[-0.58 -0.12  0.34  0.32  0.20  1.36  0.10  0.17  1.52 -0.84 -6.20  1.11
  2.31 -0.03 -1.96 -0.17  0.03 -1.18  0.14  0.34  0.50 -0.86 -0.84  0.13
 -3.22 -0.05  0.95 -0.70 -1.05  0.45 -0.30  1.18]
(29)
[-0.31  0.22  0.66 -0.48  0.57  1.26  0.05  1.26  2.95  0.29 -4.55 -0.33
  0.63  0.31 -1.19  2.07  1.06 -2.56 -0.47  1.25  0.54 -1.55 -1.42  0.58
 -1.90  0.62 -1.39  0.22  0.86 -0.30 -0.16  3.22]
(29)
[-0.57  0.35  0.15  0.19  0.13  1.45  0.75  1.30  1.65  0.58 -5.87  0.85
  1.41  0.05 -1.77  0.20  0.83 -0.91  0.16 -0.67  0.26 -1.72 -0.72  0.01
 -1.79  0.10  0.49 -1.08 -0.44  0.39  0.77  0.88]
(29)
[ 0.31  0.01  0.18 -0.26  1.07  0.29  0.09 -0.49  1.75  0.67 -6.20  1.19
  3.03 -0.16 -3.64  1.39  2.05 -1.23  0.28  0.30  0.35  0.56 -0.94 -0.05
 -1.25 -0.17  0.93 -3.31 -0.32 -0.14  0.32  1.31]
(33)
[ 0.46  0.23  0.62 -0.91  0.11 -0.21 -0.10 -0.24  1.28  0.49  0.48 -0.20
  0.58  0.25 -1.22  1.27  1.07 -0.99 -0.49  0.29  0.24 -0.24 -0.23  0.18
  0.56  0.80  0.09 -0.89  0.82 -0.30 -1.25  1.66]
(23)
[-0.13  0.38  0.06  0.10 -0.04  0.76  0.60  0.25  1.35  0.54 -6.20  1.17
  2.95 -0.29 -3.31  1.02  1.29 -1.57 -0.41  0.15  0.55 -0.73 -0.53 -0.33
 -2.19  0.22  1.49 -1.80 -1.47  0.81 -0.27  1.36]
(29)
[ 0.58 -0.91 -0.39 -1.37  0.36 -0.07  0.48  0.19  2.92  0.47  2.08  0.17
  1.16 -0.49 -4.57  0.99  0.85 -1.00 -0.66 -0.43  0.38  0.13  0.18  0.83
  0.90  0.17  1.61 -2.66  0.08 -0.09  0.00 -0.30]
(33)
[-0.87  0.24  0.38 -0.38 -0.11 -0.12  0.46 -2.50  0.46 -2.02 -5.99  1.44
  3.87  0.11 -1.87  0.58  1.08 -0.65 -0.91  0.10  0.54  0.49 -0.19 -0.75
 -1.56  0.03  0.86 -1.64 -0.17  0.72 -0.72  4.15]
(29)
[-0.56 -0.55  0.48 -0.32  0.16  1.44  0.87  1.56  1.98 -0.12 -3.42 -0.33
  0.59  0.07 -3.45  0.76 -0.05 -2.10 -0.19  0.59  0.29 -0.94 -1.38  1.30
 -2.37  0.63  1.55 -1.36  1.30  0.58 -0.16  1.64]
(29)
[-0.15  0.12  0.25 -0.13  0.20  1.24  0.60  2.07  1.47  0.84 -4.54  0.56
 -0.86  0.01 -0.04  1.32  1.46 -0.78 -0.48  1.18  0.56 -0.47 -0.73 -1.45
 -1.04  0.38 -0.06 -0.75 -0.23 -0.16 -0.04  2.64]
(29)
[-0.42  0.61  0.54 -0.01 -0.25  0.52  0.41  1.10  1.33  0.90 -3.79  0.71
  0.49  0.15  0.56  1.54  1.94 -0.37 -1.45  0.70  0.47 -0.83 -0.78 -1.86
 -1.36  0.46  0.02  0.47 -0.86 -0.33 -0.46  0.16]
(29)
[ 0.03 -0.05 -0.16  0.24 -0.11 -0.95  0.63 -0.33  0.85  0.08  0.23 -0.06
  1.19 -0.08 -3.48  0.29  0.89 -1.11 -0.13 -0.14  0.24  0.11 -0.16  1.32
 -0.11  1.20  0.23 -1.24  0.50  0.32 -0.58  1.05]
(33)
[ 0.02 -0.36 -0.66 -2.22  0.39 -0.98 -0.09 -1.20 -0.35  0.05 -3.89 -0.02
  2.57  0.23 -1.74  1.50  1.98 -0.69  0.07 -0.15  0.46  0.53 -1.07 -0.28
  0.13  0.36 -0.30 -1.40  0.54  0.29 -0.43  3.76]
(23)
[-0.43  0.15  0.29 -1.11 -0.31  1.87  0.43 -1.32 -0.04 -1.01 -6.20  1.73
  3.73 -0.09 -0.91  0.09  0.47 -1.02 -0.02  0.46  0.57 -0.74 -1.04 -1.76
 -3.55  0.25  1.30 -1.44  0.79  0.39  0.27  4.45]
(29)
